Here is a tiny trained network, its code and every weight. The questions are about switching its units off for an input and a class, where a switched-off unit gives its printed mean instead of its output.

import numpy as np


def w(rows, s, z=0):
    codes = np.array(rows[::2]) - 128.0
    scale = np.full(codes.shape[1], s)
    scale[-1] = z or s
    return codes * scale


def f(y):
    return np.maximum(y, 0)


def log_softmax(a):
    a = a - a.max(-1, keepdims=True)
    return a - np.log(np.exp(a).sum(-1, keepdims=True))


def net(x, mask):
    res = np.array(x, float).reshape(1, 3) / 4 @ E
    y = f(res @ A[0][:, :-1].T + A[0][:, -1])
    res = res + np.where(mask, y, B[0][:, -1]) @ B[0][:, :-1]
    return log_softmax(res[-1] @ U[:, :-1].T + U[:, -1])


A, B = {}, {}
E = w([
[132,212,43,179,172,97,137,28,216,6,113],'x0',
[116,168,113,170,218,161,42,148,116,127,99],'x1',
[40,82,88,68,211,202,87,206,182,73,128],'x2',
],0.011)
A[0] = w([
[106,129,79,103,202,136,142,130,184,35,122,221],'n1',
[150,210,107,166,173,86,118,18,130,85,144,255],'n2',
[143,112,156,127,75,145,156,199,54,168,114,155],'n3',
[136,147,119,107,116,126,170,95,69,180,93,149],'n4',
[114,161,121,131,17,77,182,2,130,106,188,159],'n5',
[159,118,119,122,18,94,213,77,160,127,94,184],'n6',
[115,134,78,134,239,161,58,102,164,68,129,155],'n7',
[112,136,182,153,137,159,75,195,83,191,149,194],'n8',
[120,117,124,101,89,95,102,149,158,206,130,99],'n9',
[109,53,151,70,85,167,158,254,108,173,130,227],'n10',
],0.01,0.0043)
B[0] = w([
[147,139,24,78,142,124,172,180,157,33,105,220],'n1',
[115,151,77,186,126,142,89,140,111,185,9,236],'n2',
[129,129,228,117,206,104,139,83,159,183,120,205],'n3',
[199,94,143,169,172,174,82,156,194,94,130,165],'n4',
[185,76,181,161,58,113,131,107,147,9,115,221],'n5',
[88,85,185,146,29,149,155,42,84,66,117,205],'n6',
[110,205,116,181,203,129,183,170,204,104,157,226],'n7',
[160,65,83,76,153,114,84,86,104,186,127,210],'n8',
[123,140,148,119,158,67,140,97,152,150,138,161],'n9',
[113,95,178,38,149,124,127,179,117,172,212,249],'n10',
],0.015,0.021)
U = w([
[79,131,96,75,179,157,141,217,174,98,184,214],'0',
[117,198,80,187,158,153,37,123,93,181,87,140],'1',
[95,254,43,178,183,144,167,127,153,92,86,157],'2',
[122,94,166,66,191,104,94,114,118,201,140,184],'3',
[34,132,164,70,116,122,203,147,122,139,158,6],'4',
[103,129,198,146,107,138,134,109,119,86,225,61],'5',
[89,103,96,64,69,149,189,119,110,68,143,107],'6',
[153,111,134,174,89,127,117,98,145,99,24,36],'7',
],0.0097,0.0017)

Each question gives the input, the list of numbers given to net, and the class t.
The units are the neurons (one row each of A and B). Each row of codes is followed by its name. A weight is (code - 128) times the scale printed after its matrix; where a second scale follows, it is the last column's (A, B and U).
mask holds one flag per neuron, in row order. A switched-off neuron (its flag False) gives its mean, the last column of its row in B, instead of its output. The means were averaged over made-up inputs and are rounded, as every weight is.
A unit's drop is (log p(t) with every unit on - log p(t) with that unit switched off) / (log p(t) with every unit on - log p(t) with every unit switched off).
The circuit of an input: a set's keep is (log p(t) with only the set's units on - log p(t) with every unit switched off) / (log p(t) with every unit on - log p(t) with every unit switched off). Starting from all 10 units, units are removed one at a time, each time the one whose removal leaves the highest keep (on an exact tie, the one counted first), for as long as the keep stays at least 0.8.
units of the circuit, in order: the units of the circuit, biggest drop first
most important unit: the unit with the biggest drop
k most important neurons: the k neurons with the biggest drops, biggest first
drop of u: that unit's drop, to one decimal
input [-2,-3,4], class 3: units of the circuit, in order -> (n7)
input [2,-6,5], class 6: 2 most important neurons -> (n7, n3)
input [0,-5,1], class 5: units of the circuit, in order -> (n1, n2)
input [0,6,-3], class 1: 2 most important neurons -> (n1, n5)
input [-7,-5,-8], class 5: 2 most important neurons -> (n6, n5)
input [4,-6,4], class 2: 2 most important neurons -> (n10, n8)
input [-1,-1,1], class 3: 2 most important neurons -> (n1, n7)
input [-2,-6,4], class 3: 3 most important neurons -> (n7, n1, n5)
input [-2,-6,2], class 5: 2 most important neurons -> (n2, n8)
input [-1,8,0], class 2: 2 most important neurons -> (n10, n7)
input [-3,-4,-5], class 5: drop of n2 -> 0.5
input [8,2,-5], class 7: drop of n5 -> 4.7
input [2,0,4], class 2: drop of n10 -> 1.0
input [-2,-1,-1], class 3: drop of n7 -> 0.1
input [-1,-8,1], class 5: most important unit -> n1
